Below are the code and all the weights of a small trained network. Each question names an input and a class and asks about switching units off, where a switched-off unit gives its printed mean instead of its output.

import numpy as np


def w(rows, s, z=0):
    codes = np.array(rows[::2]) - 128.0
    scale = np.full(codes.shape[1], s)
    scale[-1] = z or s
    return codes * scale


def norm(h):
    return h / np.sqrt((h * h).mean(-1, keepdims=True) + 1e-5)


def f(y):
    return np.maximum(y, 0)


def log_softmax(a):
    a = a - a.max(-1, keepdims=True)
    return a - np.log(np.exp(a).sum(-1, keepdims=True))


def net(x, mask):
    res = np.array(x, float).reshape(1, 2) / 4 @ E
    u = 0
    for l in range(3):
        y = f(norm(res) @ A[l][:, :-1].T + A[l][:, -1])
        res = res + np.where(mask[u : u + 5], y, B[l][:, -1]) @ B[l][:, :-1]
        u += 5
    return log_softmax(norm(res)[-1] @ U[:, :-1].T + U[:, -1])


A, B = {}, {}
E = w([
[2,201,151,173,144],'x0',
[54,174,40,175,218],'x1',
],0.0079)
A[0] = w([
[75,94,40,170,179,27],'L0N1',
[121,157,231,92,73,216],'L0N2',
[66,254,72,153,144,34],'L0N3',
[76,104,43,153,227,5],'L0N4',
[99,247,130,228,61,62],'L0N5',
],0.0072,0.0026)
B[0] = w([
[233,121,244,86,103,199],'L0N1',
[155,96,165,72,129,253],'L0N2',
[66,156,83,165,99,224],'L0N3',
[132,167,221,131,129,214],'L0N4',
[80,72,107,198,86,203],'L0N5',
],0.011,0.0059)
A[1] = w([
[79,255,114,119,205,181],'L1N1',
[73,220,136,197,37,199],'L1N2',
[165,102,152,168,176,38],'L1N3',
[132,156,66,206,218,6],'L1N4',
[94,183,195,185,243,235],'L1N5',
],0.007,0.0024)
B[1] = w([
[254,46,180,184,141,184],'L1N1',
[162,105,21,92,195,254],'L1N2',
[180,82,66,146,37,140],'L1N3',
[122,153,203,45,79,135],'L1N4',
[136,115,155,21,78,227],'L1N5',
],0.0071,0.0053)
A[2] = w([
[137,139,210,22,220,133],'L2N1',
[114,212,72,190,150,65],'L2N2',
[85,183,168,50,251,3],'L2N3',
[134,200,50,158,110,95],'L2N4',
[119,157,98,154,254,139],'L2N5',
],0.0063,0.0043)
B[2] = w([
[26,137,222,60,62,253],'L2N1',
[121,192,115,210,110,149],'L2N2',
[126,106,227,159,62,133],'L2N3',
[255,164,223,238,222,140],'L2N4',
[225,198,182,122,100,150],'L2N5',
],0.0075,0.0052)
U = w([
[111,197,120,206,115,229],'0',
[210,70,94,80,134,157],'1',
[73,77,112,140,64,129],'2',
[203,104,253,37,11,231],'3',
[149,194,77,81,160,2],'4',
],0.011,0.0048)

Each question gives the input, the list of numbers given to net, and the class t.
The units are the neurons (one row each of A and B). Each row of codes is followed by its name. A weight is (code - 128) times the scale printed after its matrix; where a second scale follows, it is the last column's (A, B and U).
mask holds one flag per neuron, layer by layer. A switched-off neuron (its flag False) gives its mean, the last column of its row in B, instead of its output. The means were averaged over made-up inputs and are rounded, as every weight is.
A unit's drop is (log p(t) with every unit on - log p(t) with that unit switched off) / (log p(t) with every unit on - log p(t) with every unit switched off).
The circuit of an input: a set's keep is (log p(t) with only the set's units on - log p(t) with every unit switched off) / (log p(t) with every unit on - log p(t) with every unit switched off). Starting from the 12 units with the biggest drops (on a tie, the unit counted first), units are removed one at a time, each time the one whose removal leaves the highest keep (on an exact tie, the one counted first), for as long as the keep stays at least 0.8.
units of the circuit, in order: the units of the circuit, biggest drop first
k most important neurons: the k neurons with the biggest drops, biggest first
top k neurons in layer l: the k neurons of layer l with the biggest drops, biggest first
drop of u: that unit's drop, to one decimal
input [-8,2], class 1: top 3 neurons in layer 0 : L0N1, L0N2, L0N4
input [3,6], class 3: 2 most important neurons : L0N1, L1N5
input [2,8], class 3: units of the circuit, in order : L0N1
input [3,-1], class 2: top 2 neurons in layer 0 : L0N5, L0N2
input [8,-5], class 2: units of the circuit, in order : L0N5, L0N1, L1N2
input [-2,0], class 1: units of the circuit, in order : L0N4, L2N1, L0N1
input [-4,2], class 1: 2 most important neurons : L0N2, L2N1
input [7,-5], class 2: 3 most important neurons : L0N5, L0N1, L0N4
input [-6,3], class 1: top 3 neurons in layer 0 : L0N2, L0N1, L0N4
input [3,3], class 0: 2 most important neurons : L0N5, L0N3
input [6,-4], class 2: top 3 neurons in layer 0 : L0N5, L0N1, L0N4
input [-3,0], class 1: top 2 neurons in layer 0 : L0N4, L0N2
input [2,6], class 3: 3 most important neurons : L0N1, L1N5, L0N4
input [7,-1], class 2: units of the circuit, in order : L0N5
input [8,-4], class 2: drop of L1N2 : 0.1
input [2,7], class 3: drop of L0N1 : 0.5
input [-4,0], class 1: drop of L0N4 : 0.9
